(in the rows, 128 means zero)
Each row is followed by its class.
175	160	181	140	165	150	134	125	101	175	102	110	147	101	151	148	197	107	168	157	124	131	80	94	132	148	169	139	129	128	118	135	118	95	104	118	131	115	117	146	148	136	131	76	122	123	133	122	144 | bab
77	145	51	130	138	133	129	119	133	116	127	123	110	142	128	129	197	151	151	126	157	108	119	121	121	89	88	133	137	104	130	130	117	112	146	127	150	139	171	95	135	125	113	116	150	118	94	131	107 | Zono
113	133	135	112	145	145	111	132	134	114	155	152	133	109	84	140	153	143	141	146	126	126	128	116	130	102	87	176	139	135	138	137	107	141	124	163	150	145	140	118	190	133	107	88	123	136	70	127	158 | vifa
182	144	135	124	133	131	119	138	102	131	141	146	116	135	152	156	160	145	115	86	141	134	128	117	129	81	106	148	116	147	147	123	91	130	124	108	135	118	95	167	133	119	147	61	89	144	123	100	122 | baz
67	143	105	118	134	152	114	146	141	142	134	121	133	117	114	138	171	128	144	133	146	170	122	116	124	90	140	146	129	140	154	150	99	143	124	127	133	116	147	118	149	141	129	127	123	132	119	123	134 | bab
177	159	130	134	164	129	116	108	148	131	154	144	157	121	45	106	73	136	103	132	139	135	138	96	138	152	150	161	106	173	125	153	125	163	133	135	76	149	191	77	98	106	64	108	133	154	107	131	142 | vifa
115	81	108	151	122	141	150	90	128	164	132	164	167	130	95	171	123	92	121	123	124	148	120	139	124	145	81	157	127	161	112	145	126	145	122	136	165	115	193	139	154	187	78	142	101	165	147	118	108 | baz
113	148	119	131	128	105	114	145	141	122	142	115	109	136	89	130	140	139	135	149	133	132	85	140	128	146	124	107	135	136	120	142	117	133	124	128	82	128	119	121	132	136	125	82	133	88	124	121	104 | Zagi
187	162	139	138	122	120	125	124	98	147	137	168	142	115	39	106	97	117	114	130	169	68	79	89	148	155	101	139	96	111	140	126	105	125	129	70	151	121	134	108	133	119	126	154	153	109	88	123	161 | dudol
115	139	132	120	137	126	131	137	134	108	144	126	116	146	74	133	141	147	123	133	120	137	96	129	136	139	113	124	127	128	112	120	116	142	117	117	88	139	137	127	125	123	120	89	137	80	120	125	105 | dit
81	147	75	112	134	124	110	134	129	112	134	116	126	138	131	128	140	154	141	142	137	132	120	139	120	113	91	109	123	126	113	159	138	132	131	151	141	111	148	87	134	142	149	123	130	137	121	163	129 | Zono
134	161	81	134	132	100	130	75	132	107	113	103	149	122	101	183	117	115	105	118	114	144	138	148	140	137	113	182	109	140	88	99	102	129	129	136	125	152	157	94	132	130	130	88	144	149	118	105	145 | Saros
126	132	142	114	149	171	116	115	102	109	144	151	159	147	117	119	155	98	154	140	133	134	167	123	166	140	170	187	97	139	89	92	182	115	131	107	133	144	161	125	147	189	154	89	156	132	177	131	129 | vavi
115	142	123	114	132	127	131	132	138	109	142	124	121	143	83	130	134	145	135	131	125	138	85	126	135	140	119	126	123	132	107	122	119	140	115	120	93	144	134	132	126	126	122	78	141	87	120	119	115 | dit
83	132	96	124	131	155	121	124	100	124	150	138	127	140	111	117	187	135	157	141	116	148	126	135	118	91	146	116	127	117	125	152	113	137	135	146	117	139	200	122	142	131	122	134	142	128	92	139	140 | vifa
150	149	110	110	141	145	117	140	129	108	138	75	113	128	79	165	125	127	126	125	132	145	154	132	166	117	154	163	114	138	132	89	104	167	122	127	149	154	48	90	155	120	127	80	97	77	164	134	128 | baz
150	104	160	131	181	137	143	134	138	104	155	127	133	123	132	127	203	131	150	149	107	142	111	103	115	117	73	148	150	166	89	113	149	125	101	113	129	146	115	170	137	121	78	79	105	132	130	148	133 | dit
64	146	114	126	127	157	136	125	144	178	141	135	128	130	86	137	192	119	154	118	151	166	120	144	126	102	111	107	123	132	135	143	111	144	139	155	136	132	165	92	143	127	125	146	142	122	91	125	120 | dudol
114	131	94	108	136	135	119	134	135	108	153	125	141	135	130	116	163	130	156	118	130	135	119	154	119	106	113	115	132	127	127	141	123	144	147	144	167	132	159	88	143	126	141	126	133	130	110	141	143 | Zono
59	144	92	99	120	158	110	95	183	155	120	144	152	135	154	175	89	90	103	112	160	150	90	144	154	140	88	139	123	172	100	91	160	125	115	155	139	120	170	128	121	186	119	86	141	125	167	177	73 | dit
146	176	132	126	121	124	114	96	132	107	147	178	150	136	134	123	106	97	130	99	113	139	173	176	147	115	167	169	149	132	138	91	146	126	140	169	138	147	103	134	164	151	171	119	151	122	121	117	139 | kedob
117	145	134	108	142	118	149	142	133	126	145	115	120	142	88	140	136	142	129	129	128	157	99	137	130	141	123	118	121	135	105	134	111	146	130	127	91	139	115	115	121	122	131	83	147	92	125	113	122 | dudol
118	134	126	106	164	151	101	129	148	165	137	158	149	119	87	114	162	147	128	141	167	125	128	139	143	143	142	128	118	158	132	129	144	174	120	112	121	106	136	111	155	165	78	90	125	138	169	121	156 | Saros
161	154	146	116	165	143	86	149	140	153	141	150	161	102	136	152	168	129	153	89	133	128	100	122	131	125	158	117	135	113	136	118	122	102	122	124	138	117	126	110	159	141	141	70	144	138	137	137	87 | baz
166	169	81	127	114	117	90	123	169	111	125	119	158	109	134	86	116	152	135	191	154	79	101	138	161	170	115	143	117	147	109	123	90	135	96	153	210	121	169	91	127	81	70	132	149	161	127	141	103 | vavi
158	162	77	131	141	99	105	102	133	153	132	124	155	131	178	117	92	113	103	113	159	135	151	155	154	124	53	164	124	177	117	135	216	130	150	135	185	134	159	89	119	150	125	111	117	196	120	146	130 | Zono
178	189	132	149	155	135	92	139	149	130	157	161	170	122	129	148	147	141	133	77	174	184	118	113	134	117	127	134	110	109	118	137	118	140	116	134	107	115	88	117	158	108	123	79	117	126	139	132	80 | vavi
85	105	122	145	139	123	109	139	132	124	82	137	146	132	141	151	172	169	164	123	102	131	93	102	132	142	195	140	117	136	158	122	127	94	112	106	56	126	159	168	173	104	136	43	113	70	129	99	123 | dit
151	159	140	112	179	118	102	120	144	192	91	164	141	81	79	162	181	131	164	105	124	67	131	82	135	145	168	159	155	163	146	118	122	98	108	124	141	141	163	131	161	153	111	69	104	118	113	129	125 | dit
164	141	137	119	178	127	127	137	125	120	147	161	166	140	150	151	158	98	142	112	135	131	152	51	121	120	92	128	171	122	120	136	125	121	91	133	128	132	131	156	177	142	85	120	98	137	132	152	112 | Zono
76	137	77	109	131	132	123	116	137	115	131	144	147	143	87	106	175	137	128	127	150	111	111	137	124	105	114	105	129	121	147	141	136	129	134	140	151	129	176	71	121	122	131	133	143	116	114	142	113 | Zono
145	92	117	88	146	148	171	97	142	107	130	93	100	134	57	129	107	90	95	155	137	109	125	154	159	114	71	147	121	120	84	78	135	130	129	95	114	124	119	115	138	146	202	122	131	157	153	122	136 | dit
125	138	110	128	129	124	144	138	122	117	148	108	117	147	88	129	121	145	128	129	118	139	95	115	124	133	125	126	120	132	121	129	113	138	126	118	100	134	114	129	122	133	120	91	135	89	137	118	125 | baz
84	104	88	133	122	156	109	132	101	125	132	119	123	146	121	124	162	132	144	122	130	150	113	130	115	94	137	115	110	123	157	133	112	131	144	130	145	116	160	119	138	136	113	135	132	122	129	138	143 | baz
154	141	186	111	161	138	119	114	115	150	111	141	134	101	116	142	173	144	141	130	122	115	129	93	125	127	136	150	128	126	177	99	82	129	108	143	123	111	80	144	141	152	99	93	119	115	160	131	153 | baz
71	124	89	155	117	132	137	111	179	129	130	124	125	146	121	186	159	95	136	134	108	119	136	103	119	114	64	141	140	160	104	92	103	138	119	142	116	143	133	159	147	150	125	133	89	131	127	134	84 | Zagi
149	121	90	107	128	151	149	89	132	126	123	128	108	150	122	160	173	99	124	112	180	165	186	91	126	115	78	169	156	127	141	131	144	110	139	94	167	156	146	107	133	88	99	115	130	117	101	96	184 | Zono
133	151	121	128	142	116	153	136	124	98	143	125	115	145	91	149	132	141	132	134	134	140	105	137	128	137	132	114	131	124	112	136	120	148	115	132	101	133	104	125	128	128	120	87	146	85	125	115	105 | kedob
108	164	40	113	145	131	119	115	146	140	144	124	129	134	103	100	207	163	136	123	150	122	132	162	130	92	94	111	146	126	122	140	118	140	147	124	159	145	197	81	135	124	148	126	139	142	107	127	118 | Zono
217	159	126	118	169	104	153	110	122	120	116	137	97	144	145	133	139	126	103	114	133	133	171	132	141	173	76	180	147	126	119	113	119	148	108	202	144	117	154	134	122	146	51	54	136	118	135	178	92 | Zono
99	159	79	109	142	146	109	130	123	147	146	139	152	133	96	115	172	132	131	120	129	128	117	138	132	111	146	121	123	114	132	147	144	105	144	130	143	126	180	112	142	111	141	125	139	120	136	130	105 | vavi
112	150	124	127	128	110	119	147	137	128	149	118	105	135	85	137	141	138	137	142	130	133	94	141	125	142	125	107	140	133	118	141	116	132	127	124	75	129	112	128	133	139	135	85	128	76	128	123	103 | Zagi
133	149	106	120	142	109	141	139	138	103	151	119	122	155	88	130	141	144	129	136	129	114	99	125	130	142	119	116	131	131	99	135	119	143	135	115	100	136	119	107	122	136	129	86	126	86	130	125	127 | Zono
96	138	90	112	145	136	125	128	107	146	127	130	108	131	83	108	189	154	173	130	148	159	127	165	114	105	84	134	109	117	115	150	139	133	154	152	182	121	151	93	118	109	104	110	145	127	110	128	119 | dudol
69	104	126	94	127	142	89	86	124	123	103	123	141	115	94	174	145	157	134	164	118	175	98	164	136	119	14	172	119	123	116	108	89	115	146	90	164	118	163	136	129	175	161	69	137	117	129	108	192 | vavi
128	138	120	106	150	141	115	93	129	111	128	157	157	137	106	129	189	130	191	139	110	104	137	110	104	142	154	128	127	123	138	125	122	136	109	170	114	145	113	135	151	91	71	138	127	137	133	101	136 | dit
128	73	112	150	157	133	162	105	95	115	124	93	132	164	82	100	78	107	154	134	124	154	139	114	139	125	90	159	109	144	103	99	125	159	154	140	94	166	146	135	136	154	86	123	119	102	140	127	147 | dudol
133	139	122	123	144	121	145	150	135	123	141	108	123	136	79	133	131	141	130	135	129	137	95	127	120	148	133	130	131	135	116	133	114	147	123	121	94	127	117	115	130	141	140	80	141	91	120	114	117 | bab
125	151	137	114	141	128	131	149	133	116	151	131	126	141	95	128	133	141	132	131	126	125	102	121	137	137	132	117	131	120	113	130	117	136	122	117	96	130	115	130	129	140	140	94	142	76	137	129	112 | vavi
103	122	102	112	119	157	114	136	126	114	142	139	124	137	113	131	150	134	169	115	140	126	115	142	132	108	113	122	112	110	116	151	124	140	143	129	150	136	144	114	129	131	149	120	142	120	113	127	115 | vavi
207	145	125	121	164	112	74	122	142	156	134	119	156	113	87	153	190	128	90	100	152	156	116	139	132	130	129	114	118	130	126	106	111	134	133	161	154	126	72	98	145	109	108	76	102	171	139	162	142 | dudol
204	130	140	131	175	133	111	112	92	144	113	135	130	132	159	144	137	102	145	115	138	89	92	163	141	150	105	74	122	61	131	129	143	152	128	89	113	113	122	105	109	149	102	142	169	162	109	127	94 | vavi
98	128	98	109	146	149	134	120	124	116	127	143	126	134	112	112	181	129	151	126	138	133	129	148	121	92	96	136	123	109	138	148	137	131	138	147	167	118	163	108	138	115	137	137	142	138	125	119	112 | vavi
85	138	101	116	141	152	115	128	130	140	148	150	132	136	102	110	170	125	140	128	144	129	142	143	121	103	120	111	135	108	138	121	111	121	142	146	136	107	179	107	133	140	123	163	151	112	139	151	101 | vavi
82	138	93	114	119	154	94	116	131	118	144	164	142	134	104	140	192	149	139	119	136	143	127	155	120	106	105	126	124	135	132	125	116	125	115	127	150	130	192	113	142	112	126	117	141	130	91	129	108 | dit
126	140	126	126	135	124	145	152	136	124	145	115	125	136	89	144	135	146	127	136	132	137	97	125	118	147	139	131	134	136	114	138	103	146	119	121	96	129	114	119	136	139	136	82	136	91	119	105	110 | bab
84	106	112	132	128	139	110	148	108	135	144	125	117	134	109	141	170	144	166	117	132	162	137	129	111	107	65	121	135	130	138	143	131	125	147	150	179	126	171	96	120	135	99	136	138	97	121	154	97 | baz
121	94	102	140	166	135	114	99	114	167	97	138	156	137	80	122	141	127	142	113	146	148	144	97	111	121	92	113	136	102	123	139	155	135	123	153	134	129	161	111	156	133	59	121	113	162	128	120	122 | Saros
83	156	97	130	125	121	106	122	117	148	141	131	111	123	108	126	211	131	150	131	142	159	120	164	122	90	113	114	165	130	135	152	123	111	132	142	127	146	153	120	147	139	135	106	132	103	99	122	106 | Zagi
134	88	109	132	111	143	129	150	156	118	117	137	104	152	45	134	77	92	120	104	135	126	138	127	170	135	93	140	108	159	89	132	119	181	141	94	161	127	206	102	106	136	155	115	107	102	125	144	122 | Saros
92	145	120	118	135	117	132	144	128	112	148	120	118	144	93	144	133	142	130	149	125	147	111	121	126	119	147	118	130	124	108	134	117	145	123	133	78	135	125	114	132	140	120	89	136	101	112	122	121 | vifa
146	135	139	108	163	159	129	144	146	164	136	121	135	115	152	151	177	122	136	121	129	134	115	109	119	155	165	151	144	124	123	113	155	112	133	127	133	128	105	144	164	157	127	71	148	131	150	130	134 | bab
138	78	87	68	166	121	92	116	134	163	102	123	107	145	70	180	72	131	161	109	140	156	152	135	126	154	50	139	130	149	127	158	103	162	149	169	99	118	153	139	152	166	98	59	108	163	112	107	175 | dudol
119	124	131	134	157	138	149	132	109	126	142	100	155	118	116	118	133	127	162	155	145	165	132	120	144	153	121	140	93	154	123	134	156	131	117	130	81	124	138	104	137	108	113	124	145	83	153	171	134 | dudol
84	149	98	115	113	146	127	113	137	137	137	142	116	120	92	129	227	154	146	121	148	136	139	124	116	99	98	140	122	137	133	117	125	118	120	136	161	137	154	116	125	106	138	126	135	118	108	139	121 | dit
128	137	128	130	139	115	137	153	142	122	142	113	124	137	90	138	134	141	136	135	130	143	97	129	120	147	131	129	135	135	113	137	116	146	125	128	93	126	105	116	133	144	140	83	137	97	120	111	113 | bab
87	118	106	121	139	139	124	127	139	130	122	125	129	145	100	128	159	132	167	116	149	157	100	154	114	109	107	112	94	140	135	124	112	154	155	143	134	120	143	91	122	113	130	110	143	120	110	112	139 | dudol
101	141	125	133	127	120	130	142	134	119	137	131	124	143	89	142	131	148	126	130	128	124	114	122	128	136	135	116	125	141	103	133	120	147	117	131	91	132	123	114	135	132	121	85	131	85	119	119	126 | Saros
87	159	103	155	135	100	93	102	129	110	113	196	184	119	142	151	161	147	164	128	118	74	165	118	150	103	99	177	111	148	119	107	127	143	112	108	134	132	127	144	129	182	142	157	102	158	164	128	69 | vavi
197	144	88	114	142	127	122	80	101	117	120	131	153	121	83	143	112	86	163	110	131	61	83	145	154	157	100	170	72	115	147	97	137	160	144	124	149	140	118	126	169	134	128	126	129	130	123	113	167 | dit
76	118	101	123	130	159	102	118	127	116	145	156	127	146	86	139	184	129	122	122	127	139	122	137	132	106	128	123	128	127	143	151	117	127	132	143	110	135	206	114	140	123	113	147	141	127	110	140	109 | dit
177	116	71	154	117	122	137	104	108	88	138	118	133	111	155	150	151	154	193	111	157	138	165	128	138	124	89	144	124	103	104	134	133	174	109	103	142	188	81	133	135	123	103	135	148	156	99	123	120 | kedob
82	162	101	132	132	163	93	109	127	152	142	166	139	139	91	140	161	132	146	129	129	143	119	155	125	110	108	121	121	135	96	145	119	147	135	135	143	117	164	115	146	150	115	118	124	128	113	130	148 | Saros
104	131	123	123	134	136	121	128	122	126	143	146	135	142	88	130	211	133	156	106	143	174	124	147	120	113	121	132	113	127	130	136	118	145	143	161	147	147	148	97	131	116	106	103	152	116	104	120	122 | dudol
75	144	78	124	122	150	141	110	105	124	135	120	102	134	107	145	189	147	150	135	150	147	131	146	114	83	130	132	127	109	140	137	108	115	138	150	140	136	145	120	151	122	124	115	156	121	91	103	136 | kedob
62	145	94	108	121	141	148	129	149	150	144	128	128	119	66	131	184	124	146	128	142	154	129	146	116	109	151	140	108	128	116	127	130	126	139	132	158	128	135	85	146	125	144	129	151	143	104	112	142 | dudol
114	146	76	123	130	133	87	125	134	124	139	134	118	145	95	141	202	137	159	114	148	143	122	127	129	115	99	122	127	129	133	122	115	136	122	133	130	146	168	120	136	114	93	103	138	120	85	131	119 | dit
177	119	165	92	163	147	143	157	151	150	104	132	122	93	139	136	175	101	96	125	149	100	95	112	129	159	182	146	132	127	175	137	139	129	107	161	176	86	123	112	177	150	146	92	152	160	147	148	138 | bab
140	97	139	174	152	167	166	124	143	158	158	117	117	105	75	151	116	147	138	119	113	50	51	95	94	139	146	114	104	120	50	127	129	115	165	90	105	140	90	103	112	197	140	119	141	166	133	144	113 | baz
141	105	102	144	149	122	85	115	134	122	92	111	117	139	103	143	160	109	149	140	121	86	68	138	121	134	178	92	125	102	147	132	93	138	147	147	109	126	105	118	150	133	102	114	111	137	142	116	131 | Zagi
158	150	194	109	173	167	106	141	139	138	120	164	183	105	111	85	202	126	155	115	131	154	99	85	139	103	187	110	131	117	144	146	126	146	91	99	162	138	126	126	140	117	135	97	118	150	143	118	141 | vavi
97	65	123	205	149	144	95	114	163	160	86	157	165	124	78	142	188	125	113	137	138	127	129	137	157	107	118	156	145	121	152	103	128	142	120	147	116	116	117	117	188	172	98	117	73	146	135	144	62 | bab
117	160	140	146	124	112	120	148	157	87	116	124	120	114	158	160	128	149	134	134	122	116	123	151	155	137	168	156	116	134	80	113	100	145	125	107	156	135	121	77	117	115	138	97	153	109	144	115	86 | Saros
127	120	81	165	129	91	95	146	150	90	110	144	152	141	179	135	57	94	128	116	158	115	98	136	131	105	147	105	102	174	136	129	99	172	124	136	135	90	203	84	134	139	133	156	119	177	106	147	99 | vifa
177	143	69	154	148	118	151	78	121	103	105	103	152	140	110	140	145	117	131	132	132	130	92	152	154	123	150	138	142	143	80	162	98	180	121	126	111	185	119	112	127	145	152	123	109	139	170	90	97 | bab
123	78	95	116	151	116	170	162	128	136	140	84	92	151	84	155	69	119	64	110	125	117	139	150	170	136	109	146	122	158	131	116	154	177	157	79	92	156	152	113	152	164	157	107	126	105	126	117	120 | dudol
162	142	146	97	177	156	109	115	152	163	116	138	135	99	82	94	147	151	131	118	124	159	79	107	120	136	143	111	164	105	120	147	136	103	112	116	112	136	144	136	146	115	125	64	144	130	119	140	162 | dit
121	151	119	150	154	150	130	93	145	148	135	127	112	128	62	161	207	124	80	122	155	162	106	104	125	107	80	147	151	106	109	140	115	114	125	188	123	145	112	108	151	118	48	82	132	121	105	148	128 | Saros
101	129	82	138	138	144	112	128	122	133	137	132	125	151	112	114	174	163	155	143	133	106	132	151	126	123	89	113	115	125	118	133	119	142	161	134	152	110	184	96	139	138	136	140	120	111	138	150	121 | Zono
100	144	127	130	134	122	129	143	136	119	139	127	126	145	81	144	130	143	123	127	122	127	112	124	132	140	136	121	123	139	107	127	117	145	124	135	90	134	135	109	139	130	120	82	136	80	120	117	124 | Saros
